Below are the code and all the weights of a small trained network. Each question names an input and a class and asks about switching units off, where a switched-off unit gives its printed mean instead of its output.

import numpy as np


def w(rows, s, z=0):
    codes = np.array(rows[::2]) - 128.0
    scale = np.full(codes.shape[1], s)
    scale[-1] = z or s
    return codes * scale


def f(y):
    return y / 2 * (1 + np.tanh(0.7978845608 * (y + 0.044715 * y**3)))


def log_softmax(a):
    a = a - a.max(-1, keepdims=True)
    return a - np.log(np.exp(a).sum(-1, keepdims=True))


def net(x, mask):
    res = np.array(x, float).reshape(1, 6) / 4 @ E
    y = f(res @ A[0][:, :-1].T + A[0][:, -1])
    res = res + np.where(mask, y, B[0][:, -1]) @ B[0][:, :-1]
    return log_softmax(res[-1] @ U[:, :-1].T + U[:, -1])


A, B = {}, {}
E = w([
[196,49,245,95,74,142],'x0',
[127,129,130,130,133,128],'x1',
[129,124,130,129,130,127],'x2',
[116,68,137,55,253,82],'x3',
[163,166,115,75,171,246],'x4',
[185,197,131,46,101,65],'x5',
],0.0065)
A[0] = w([
[130,116,119,124,162,104,39],'N1',
[171,190,123,68,104,72,57],'N2',
[142,132,113,166,146,140,11],'N3',
[151,147,131,89,150,226,30],'N4',
[94,78,164,161,88,43,56],'N5',
[117,123,47,165,148,67,57],'N6',
[149,148,115,162,82,150,51],'N7',
[81,99,144,147,116,58,49],'N8',
[115,106,164,101,189,106,60],'N9',
[68,72,124,86,128,85,255],'N10',
[169,134,174,105,176,195,114],'N11',
[118,176,51,145,160,135,237],'N12',
[153,63,181,127,107,149,58],'N13',
[134,100,124,96,189,119,70],'N14',
[171,144,109,114,171,210,50],'N15',
[148,164,129,146,49,134,160],'N16',
[179,106,245,124,137,130,47],'N17',
[154,171,145,93,171,205,96],'N18',
[112,65,96,86,159,95,193],'N19',
[91,53,115,158,149,197,51],'N20',
[81,178,66,131,183,132,41],'N21',
[140,172,150,177,104,151,66],'N22',
[88,44,109,192,125,166,39],'N23',
[156,135,107,178,43,133,62],'N24',
[149,198,103,178,77,207,135],'N25',
[113,143,118,135,74,152,67],'N26',
[213,150,101,108,121,93,24],'N27',
[117,155,68,142,128,137,47],'N28',
[151,161,102,42,97,99,117],'N29',
[121,99,138,114,199,103,75],'N30',
[120,88,99,66,149,123,203],'N31',
[180,104,178,126,128,156,15],'N32',
],0.011,0.0069)
B[0] = w([
[12,236,67,51,102,131,121],'N1',
[20,44,37,188,195,137,166],'N2',
[4,203,15,59,187,108,112],'N3',
[91,164,165,181,69,8,158],'N4',
[118,160,161,153,69,12,166],'N5',
[151,149,87,100,20,114,168],'N6',
[53,227,148,62,156,170,134],'N7',
[150,216,42,232,90,71,147],'N8',
[22,237,155,96,120,201,153],'N9',
[189,138,123,214,124,184,243],'N10',
[139,98,173,128,60,89,178],'N11',
[158,55,155,126,45,145,254],'N12',
[47,89,51,33,44,126,152],'N13',
[57,204,204,117,115,205,156],'N14',
[74,178,139,231,137,5,156],'N15',
[149,187,103,181,178,235,188],'N16',
[102,119,40,20,34,161,169],'N17',
[94,117,173,223,82,2,178],'N18',
[121,188,154,171,141,207,213],'N19',
[65,68,22,128,230,110,156],'N20',
[119,124,58,23,22,144,175],'N21',
[50,195,169,84,167,190,135],'N22',
[35,63,70,143,186,128,157],'N23',
[110,212,178,139,166,199,158],'N24',
[105,132,204,128,166,143,204],'N25',
[117,217,53,103,169,170,131],'N26',
[15,54,45,136,178,72,131],'N27',
[105,187,89,49,43,135,137],'N28',
[56,72,61,181,191,180,178],'N29',
[39,225,181,135,135,202,163],'N30',
[107,162,190,161,134,216,207],'N31',
[81,89,126,66,26,94,134],'N32',
],0.0091,0.0083)
U = w([
[87,198,171,105,165,180,29],'0',
[113,150,141,192,106,25,79],'1',
[121,97,87,50,68,155,118],'2',
[68,30,75,160,224,138,82],'3',
[144,85,161,151,133,159,241],'4',
[146,85,163,153,127,159,213],'5',
[253,86,178,78,205,130,11],'6',
],0.012,0.011)

Each question gives the input, the list of numbers given to net, and the class t.
The units are the neurons (one row each of A and B). Each row of codes is followed by its name. A weight is (code - 128) times the scale printed after its matrix; where a second scale follows, it is the last column's (A, B and U).
mask holds one flag per neuron, in row order. A switched-off neuron (its flag False) gives its mean, the last column of its row in B, instead of its output. The means were averaged over made-up inputs and are rounded, as every weight is.
A unit's drop is (log p(t) with every unit on - log p(t) with that unit switched off) / (log p(t) with every unit on - log p(t) with every unit switched off).
The circuit of an input: a set's keep is (log p(t) with only the set's units on - log p(t) with every unit switched off) / (log p(t) with every unit on - log p(t) with every unit switched off). Starting from the 12 units with the biggest drops (on a tie, the unit counted first), units are removed one at a time, each time the one whose removal leaves the highest keep (on an exact tie, the one counted first), for as long as the keep stays at least 0.8.
units of the circuit, in order: the units of the circuit, biggest drop first
unit that matters most: the unit with the biggest drop
top k neurons: the k neurons with the biggest drops, biggest first
drop when u is switched off: that unit's drop, to one decimal
input [-3,1,7,5,-7,-5], class 1: top 2 neurons -> N8; N5
input [-5,8,-6,2,7,8], class 3: unit that matters most -> N29
input [1,8,-1,6,8,-3], class 1: top 3 neurons -> N18; N15; N4
input [-1,-8,-1,2,6,-8], class 3: top 2 neurons -> N20; N23
input [4,-3,-1,1,2,-5], class 3: top 2 neurons -> N20; N12
input [-7,-2,-3,3,-5,7], class 2: units of the circuit, in order -> N6; N21
input [1,0,-8,-7,1,8], class 3: units of the circuit, in order -> N2; N29
input [-8,0,8,4,-6,-8], class 2: units of the circuit, in order -> N6; N21
input [2,-7,-8,6,-8,-3], class 1: top 2 neurons -> N5; N8
input [-2,0,-1,-4,3,-6], class 3: units of the circuit, in order -> N20; N23
input [-8,-7,1,7,-7,6], class 2: top 2 neurons -> N6; N21
input [8,0,-5,8,-7,-8], class 0: units of the circuit, in order -> N9; N30
input [8,8,3,-1,-6,-4], class 2: top 2 neurons -> N17; N13
input [8,-4,7,-3,-6,8], class 2: units of the circuit, in order -> N17
input [6,6,1,-4,-7,-4], class 1: top 2 neurons -> N5; N8
input [-1,4,7,-5,8,7], class 1: top 3 neurons -> N18; N4; N15
input [6,-5,-7,-1,-8,4], class 1: top 2 neurons -> N5; N8
input [-4,7,-2,2,4,8], class 3: top 2 neurons -> N2; N29
input [6,-1,-1,4,-8,-5], class 1: drop when N5 is switched off -> 0.9
input [5,0,1,1,-2,-8], class 3: drop when N20 is switched off -> 0.1
input [1,5,3,3,-3,-7], class 3: units of the circuit, in order -> N20
input [8,5,3,3,-2,7], class 2: drop when N17 is switched off -> 0.8
input [-7,-6,2,-8,-2,-1], class 0: drop when N25 is switched off -> 0.2
